Known rows:
Q656: [ -2  15   1  -1  -3   2  -3 -12 -13   7  21 -14  -3  14   1   2 -35   2
   7  17 -12  -2  -7   6 -14  -8  -9  14  10   1  -3  35   1   0   0  15
 -14   3  -3]
Q865: [-10  -7  -4   8   6   2  -6 -13 -37 -19 -29  28   4  15  36 -11   8 -25
  11   6   6   1  -3 -13  36   5  -9   6   7  -4 -10 -24 -14  16  12   5
  -1   8  -4]
Q740: [ -2   2 -10   2  19  -2  -7 -10  -1  -8 -15  14  -3   4   7 -13  12  16
  12 -18  -5   3   3 -16  12  -7 -16  -5   5   5  -9 -13  -8  -4   3  -2
  -1  -3  -5]
Q166: [ -5   4  -9   1  15  -2  -6 -12  -2  -8 -14  16   3   7   3  -4   8  -3
   3 -10  -3   1  -4 -17   8  -9  -6  -7   6   3  -6  -8 -10  -3  -1  -5
   4  -2  -6]
Q599: [ -8   6  -4  20   6   2 -18  -8 -13 -10 -11  22   6   0  30 -15  -3   8
 -23 -19  15 -13  -5 -15  11  -5   6   0  -2   4  -6  -7  -3   1   2   1
   5  -6  -9]
Q977: [-12  22  -3   5  11   0  -5  -4   0   6  31 -12  -1  -6 -12 -15 -20  41
   7   6   3  -8  -9   2  -3  -5 -12   4   7   7  -4  36   4  -5   7  17
 -14   6   4]
Q280: [ -8  -5  -9   0   5 -15  -4  11  -8 -14 -25  -7 -14  11 -19   5 -43 -13
   6 -42 -44   8   3 -21 -21  -1   4  -7   3  -4 -20 -10  -9 -20 -12  -8
   0  -5  -7]
Q702: [  0   6  -9  -2  -2   3  -6  -3  -6  -2 -18 -19   1  -1 -20   5  14 -16
   1  11  10   8   2  14  -1   8  -5  -8   9   6  21 -16  16   9 -18  -1
 -27   1  -8]
Q340: [  6  24 -10  -8   4   4   5 -11 -33   6  -2  20  19   6  -1  10  23 -34
  -2  26 -10 -12 -14  -1 -34  -5  -9 -12   3   7  14 -40  10  13 -17  -2
  -5  -2 -11]
Q622: [  1   3  -9  -9  12   4   3 -10   5  -6  10 -18  16  14 -42   9  33 -30
  -7  19   8   3 -16  19  -7  -4  -4   3   7   8   5 -41  11   7  -9  -1
  18   5  -5]
Q293: [ 12  15 -12   0  17   4  -1  -3  -9   3  -7  -5  14   1 -11  -8  33 -10
  -1  20  -9   0  -4   9 -17  -4 -12  -4   0  13  15 -37  12   7 -13   0
   2  -4  -9]
Q328: [  2   8  -1   5   4  -3   0  -6  -3   2  15 -11  11   9  -1  -9 -18 -11
  10  20   2  -6 -10  11   8  -7  -6   2   8  -1  -4  27   4   2   7  17
  -3   8  -1]
Q105: [ -9   0  -8   2   5  -5 -11 -13   1  -8 -33   6  -4   4   1  -1  -5  -8
   3 -11   2   8   3 -12  17  -6  -2 -13  10  -1   8  21  -8  -3 -13  -6
 -20  -2  -8]
Q396: [  1  15  -2   9   4  -4  -1  -1  -9   5  13  -6  12   2   3 -10 -26 -10
   7  19  -6  -8  -7   7  -3  -7  -3  -3   6  -1   1  35   5   1   2  16
  -8   6  -1]
Q809: [ -4  15  -9 -15  10   7   1   1  -1  -1  15  -4  13   7 -26   9  21 -17
  -4  10  16   3  -9  10 -10   4   2  -9   9  10  -1 -46   9   9  -4  -5
  11  12  -6]
Q840: [ -1  14  -2  10   3  -5  -3   1  -6   3  11 -10   9   2   2 -10 -29  -5
   6  18  -5  -7  -9   6  -2  -6   0  -2   6   1   0  36   6  -1   0  16
 -10   7  -1]
Q582: [  1   9  -2   5   1  -3  -1  -6  -7   1  14 -12  10   8  -2  -9 -23 -12
   8  22  -2  -4  -9  13   6  -7  -6   1   8  -1  -2  33   4   3   5  17
  -5   7  -1]
Q61: [  2  21   0   7  -1  -2   1  -9 -29   7  11  13  13   8  24  -3 -26 -18
   8  30 -11 -13 -13   0 -11  -9  -4  -1   7  -2   3  30   0   7  -2  15
 -13   5  -5]
Q21: [  1  12  -9  -3   9   5  -2   0 -12  -1  -5 -12   2   1 -20  -1  22  -4
   4   8   0   1   0   7 -12   6 -12  -1   4  10   5 -44  12   9  -7   0
  -8   2  -6]
Q563: [ -4   8  -7   1   1  -4  -8 -21 -17  -2 -34  30   8   4  21   5   5 -21
   4   5   7  -2  -3 -20   7 -12  -7 -19   9  -2  11  17  -8   4 -14  -8
 -22  -5 -12]
Q216: [  4  20 -10  -5   8   1   3  -5 -27   4  -8  17  19   0  -4   5  25 -27
   1  26  -5  -9 -12  -1 -26  -2  -8 -14   2   6  14 -37  11  13 -17  -2
  -6  -1  -9]

Facts:
Q105 ξ:782
Q106 τ:Q863,Q70 ξ:782
Q108 τ:Q254,Q750,Q6 ξ:782
Q113 τ:Q997 ξ:591
Q139 τ:Q386 ξ:782
Q157 τ:Q592 ξ:357
Q159 τ:Q106 ξ:782
Q16 τ:Q889 ξ:591
Q160 ξ:591
Q166 τ:Q86 ξ:782
Q174 τ:Q472 ξ:357
Q176 τ:Q403 ξ:357
Q184 τ:Q208,Q280 ξ:591
Q188 τ:Q367,Q139,Q61,Q301 ξ:357
Q198 ξ:357
Q208 τ:Q326 ξ:782
Q21 τ:Q728 ξ:357
Q216 τ:Q563,Q293 ξ:357
Q217 τ:Q700,Q592,Q939,Q716,Q708 ξ:782
Q224 τ:Q713 ξ:357
Q226 τ:Q281,Q714 ξ:357
Q229 τ:Q280,Q870 ξ:591
Q231 τ:Q750 ξ:782
Q232 τ:Q713,Q398 ξ:782
Q234 τ:Q301 ξ:782
Q245 τ:Q479,Q301 ξ:357
Q251 ξ:357
Q254 ξ:782
Q256 τ:Q574,Q856,Q715 ξ:782
Q259 τ:Q208,Q851 ξ:591
Q261 τ:Q398 ξ:782
Q266 τ:Q599,Q870 ξ:357
Q280 τ:Q208,Q777 ξ:782
Q281 τ:Q849,Q851 ξ:782
Q283 ξ:591
Q288 τ:Q798,Q357 ξ:357
Q293 τ:Q70,Q157 ξ:357
Q301 τ:Q865 ξ:591
Q303 τ:Q393,Q618 ξ:782
Q320 τ:Q174,Q113 ξ:782
Q326 τ:Q569 ξ:357
Q328 τ:Q439 ξ:591
Q340 τ:Q563,Q715,Q157 ξ:357
Q352 τ:Q303,Q806 ξ:357
Q357 ξ:591
Q360 τ:Q500,Q851 ξ:591
Q367 τ:Q256,Q735 ξ:591
Q376 τ:Q281,Q367,Q865 ξ:357
Q377 τ:Q105 ξ:782
Q384 τ:Q293 ξ:591
Q386 ξ:357
Q387 τ:Q563 ξ:782
Q393 τ:Q592 ξ:591
Q396 τ:Q216 ξ:591
Q398 τ:Q750 ξ:357
Q40 τ:Q160,Q858 ξ:782
Q403 τ:Q398 ξ:782
Q411 τ:Q340,Q622,Q569,Q735,Q157 ξ:782
Q415 τ:Q870 ξ:357
Q416 τ:Q6,Q601 ξ:357
Q439 τ:Q393,Q865,Q61 ξ:782
Q456 τ:Q870 ξ:357
Q472 τ:Q224,Q188,Q870 ξ:591
Q479 τ:Q860 ξ:591
Q480 τ:Q106,Q188 ξ:357
Q494 τ:Q283,Q386,Q113 ξ:782
Q500 ξ:357
Q506 τ:Q672,Q232,Q708 ξ:357
Q507 τ:Q863,Q226,Q939 ξ:357
Q515 ξ:591
Q520 τ:Q108,Q439 ξ:782
Q535 ξ:782
Q555 τ:Q256,Q360 ξ:782
Q563 ξ:782
Q564 τ:Q256 ξ:591
Q569 ξ:591
Q574 τ:Q535,Q851 ξ:357
Q582 τ:Q439,Q251 ξ:591
Q590 τ:Q939,Q618 ξ:591
Q592 τ:Q851 ξ:357
Q599 τ:Q860,Q851 ξ:782
Q6 ξ:591
Q601 τ:Q856,Q280 ξ:591
Q605 τ:Q750 ξ:357
Q61 τ:Q500,Q715 ξ:591
Q615 ξ:357
Q618 τ:Q784 ξ:782
Q622 τ:Q393 ξ:357
Q643 τ:Q863,Q393,Q569,Q439,Q715,Q939 ξ:591
Q647 τ:Q376,Q256,Q835,Q652 ξ:782
Q652 ξ:782
Q654 τ:Q997,Q16 ξ:591
Q656 τ:Q939 ξ:591
Q671 τ:Q784,Q715,Q259,Q618 ξ:591
Q672 ξ:357
Q681 τ:Q494,Q622,Q592,Q86 ξ:782
Q70 ξ:782
Q700 τ:Q105,Q280 ξ:591
Q702 ξ:357
Q708 τ:Q615 ξ:782
Q713 ξ:357
Q714 τ:Q563,Q500 ξ:782
Q715 τ:Q563,Q360,Q750 ξ:782
Q716 τ:Q224,Q108,Q702,Q326 ξ:591
Q722 τ:Q784 ξ:357
Q724 τ:Q386,Q360 ξ:591
Q728 τ:Q863,Q106 ξ:591
Q735 τ:Q777 ξ:357
Q740 τ:Q106,Q652,Q188,Q184 ξ:782
Q750 τ:Q849,Q592,Q851 ξ:591
Q773 τ:Q283,Q106,Q535,Q254,Q472 ξ:357
Q777 ξ:782
Q78 τ:Q997 ξ:782
Q784 τ:Q860 ξ:782
Q797 τ:Q387 ξ:782
Q798 ξ:591
Q800 τ:Q261,Q569 ξ:782
Q806 τ:Q656,Q590 ξ:357
Q809 τ:Q387,Q393,Q398,Q671 ξ:357
Q828 τ:Q647,Q809,Q671 ξ:591
Q835 τ:Q281 ξ:357
Q840 τ:Q283,Q216,Q259 ξ:591
Q845 τ:Q535 ξ:782
Q849 τ:Q326 ξ:782
Q851 τ:Q70 ξ:357
Q856 τ:Q714 ξ:591
Q858 τ:Q254,Q592 ξ:782
Q86 τ:Q977,Q415,Q856,Q157 ξ:782
Q860 τ:Q569 ξ:782
Q863 τ:Q856 ξ:591
Q865 τ:Q281,Q6 ξ:782
Q870 τ:Q569,Q851 ξ:357
Q881 τ:Q303 ξ:782
Q884 τ:Q618 ξ:591
Q889 τ:Q224 ξ:591
Q921 ξ:782
Q926 τ:Q340,Q997,Q234,Q113 ξ:357
Q939 τ:Q226,Q715 ξ:591
Q944 τ:Q208,Q622,Q569 ξ:782
Q977 τ:Q863,Q224,Q784 ξ:591
Q988 τ:Q939,Q944 ξ:782
Q997 ξ:782

Rows:
No name comes twice in this set of rows, the named rows included.
[  4  -3  -6   2   2  -2 -10 -12  -9 -10 -14   6  -2  13  13   0 -12 -11
  -2 -26   2   3   7 -11   5  -4  -1  -4   8  -2 -21 -23  -2  -1   5  -2
   7  -5 -11] => Q849
[  3  12  -5   7   4 -13   2  12 -14   2   1 -22  -3   5  -5  -9 -49  -7
  15   5 -44  -1  -1   1 -24  -4  -4  -1   2  -1 -10  29   2 -12  -4  16
 -11   4   0] => Q601
[  0   1  -8   5   8  -2 -14 -17   5  -5 -36   6  -3   2  15 -12   8   7
   2  -9   5   8   8 -10  20  -9 -11  -9   9   5  13  18  -7  -1 -10  -6
 -18  -6 -11] => Q70
[ -2  14  -7   2   5  -3  -4 -17 -43  -1 -26  48   9   7  39   2   2 -24
   6   1 -12 -11  -6 -28  -6 -12  -7 -14   4  -1   2  -5 -12   7  -8  -4
 -12  -6 -11] => Q714
[  4  -6  -6  -1  -1  -8  -7  -8  -6 -11 -18  -8 -11  14  -4  10 -29 -11
  -1 -38 -13   4   8 -12 -10  -4   0  -5   6  -5 -27 -26   0 -12   1  -3
   3  -8 -10] => Q208
[-12  -1  -8   5   7  -7  -9 -14   2 -10 -27  15   1   2  -4  -4   6 -11
   4  -4  16   5  -3 -11  27  -8  -5 -16   9   0  11  25 -10   0 -11  -6
 -14  -1  -6] => Q997
[  4  -2  -5   0   1  -2 -10 -27  -1  -7  -5  10   4   8   2   6   5  -3
  -4 -19  23  -7   1  -7   8 -10  -8 -10   8  -5 -20 -26   3   0  10  -2
   1  -8 -11] => Q800
[ -6  -6  -6  -3  13   2  -1 -23  -7 -14  -6  20  10  22   1   2  24 -25
   4   4  14   1 -12 -10  30 -10 -10   4   9  -1 -10 -20 -15   9   8   1
  17   4  -4] => Q439
[ -5   0  -7  -3  11   0  -6 -14  -5  -9 -10  19   4  12   6  -2   9  -9
   4 -10   7   2  -4 -14  16  -8  -6  -4   8   2 -10 -14  -9   3   4  -4
   7   2  -7] => Q520
[  5  17  -3   9   6  -6   2   2 -28   7   4  -2   5   3  15 -11 -33  -3
  18  16 -35  -8  -4   0 -19  -6 -12   1   4   0  -3  29   0   0   0  17
 -17   3  -2] => Q856
[  3  14  -8 -10   8  10  -2 -11 -22   3   3 -13  -5   6 -10   6  18   6
   5  11 -11   4   0   5 -25   3 -19  11   6  11   5 -49  12  10  -9   1
 -14  -2  -7] => Q507
[  1   5  -6  -9  11   4 -10  -2  -2  -5 -15  19   6  12  27  -6  -4  -6
   2 -18   5   9   8 -13  18  -2   2 -11  12   4 -15 -16 -11   2   7  -8
  11   7 -12] => Q108
[ -4  11 -11  -1   9   0   2  -1 -13  -4  -4  -2  13   0 -29   2  24 -21
   2  17   4  -4 -11   7  -9   5  -6  -8   3   7  12 -36  10  12 -10   1
  -1   6  -5] => Q926
[ -1  -1  -2   9  -8   0 -15 -41  -6  -9  14  12   1   4   0  10   6   5
 -20 -28  46 -18  -4  -5   5  -9  -8  -7   6  -7 -23 -27  14   3  12   3
  -4 -15 -10] => Q860

Now the same elements, written a new way:
Known rows:
Q601: [ -2 -25  -2  48 -16 -10  30  -9   1 -17  -3 -10   6]
Q328: [  7 -30 -12  36 -20   7  30 -13  12 -18  -6  -1  -3]
Q618: [-47 -31  -3  57 -27  38  36 -20 -33   3  -4   3 -24]
Q672: [-73  -7  10  50 -13  16  19 -23 -60 -15 -10   2   6]
Q456: [-33 -16   9  49 -25  -2  31  -8 -27 -24  25   2   7]
Q472: [  9 -22 -10  45 -15 -21  22 -13 -23 -27  20  -4  -2]
Q500: [  9  -6 -13  73 -19  44  35 -11 -45 -17  -6   4  -9]
Q724: [ 36 -28 -15  38 -22 -10  26 -11   9 -25  16   2  -7]
Q564: [ 23 -27 -14  44 -23  -3  32  -8  13 -19   2  -3   1]
Q261: [-72 -27  13  47 -24   0  25 -16 -36  -1   5  -1  -6]
Q303: [-43 -36   2  44 -31  32  34 -18 -18   0  -4   5 -20]
Q61: [ 28 -24 -20  52 -18   9  34 -12  -2 -20  -4  -4 -10]
Q926: [ 20 -20   1  29 -34   1  20 -13 -15 -37  39  19  -5]
Q735: [ -4 -11  -2  60 -20  18  30  -8 -30 -19   9  -1   2]
Q643: [-10 -39  -7  30 -32  -4  41 -12  32 -21  15  -5   0]
Q520: [-25 -33  12  37 -24  -5  24  -8   0   2   1   7   3]
Q176: [-55 -17   8  37 -26  12  28 -20 -19 -20   4   6   3]
Q828: [ -5 -36 -10  32 -30   3  39 -13  22 -22  10  -2  -4]
Q773: [ 11 -19   7  34 -30 -14  23  -6   0 -31  29  11  10]
Q398: [-66  -7   2  56 -18  29  32 -22 -52 -16  -5   0  -2]
Q574: [  2 -12  -3  52 -25  13  31  -5 -18 -23  11   6   2]

Rows:
No name comes twice in this set of rows, the named rows included.
[ 32 -15  -3  40 -26   7  26  -4  -2 -25  15  12   6] => Q480
[ -1 -13  -3  38 -19  32  20 -18 -32 -19  -3  15  -1] => Q198
[-26 -13   5  55 -26   4  33 -11 -35 -26  23   1   4] => Q415
[ -8 -14  -5  68 -13   9  16  -8 -53   0   1   1 -14] => Q535
[-41   0   6  61 -16  11  23 -19 -63 -24   8   3  -1] => Q224
[-50 -26  -2  61 -26  25  37 -17 -44   1   7   0 -22] => Q784
[-27 -28   1  34 -39  34  42 -21   6 -22   3  13  -4] => Q352
[-42  -7  -1  71 -17  21  35 -15 -55 -18   6  -2  -2] => Q592
[-60  -4   6  56 -14  16  21 -23 -67 -20   1   2   2] => Q713
[-42 -36   3  40 -33  21  34 -18  -7  -1   3  10 -17] => Q881
[ 34 -16 -20  54 -13   6  21 -12 -24 -17  -5  -3 -13] => Q301
[-30 -31  -3  52 -27  18  32 -15 -33   2   2   6 -20] => Q387
[ 15 -15 -19  66 -11   7  23 -16 -53 -24   7  -8 -18] => Q283

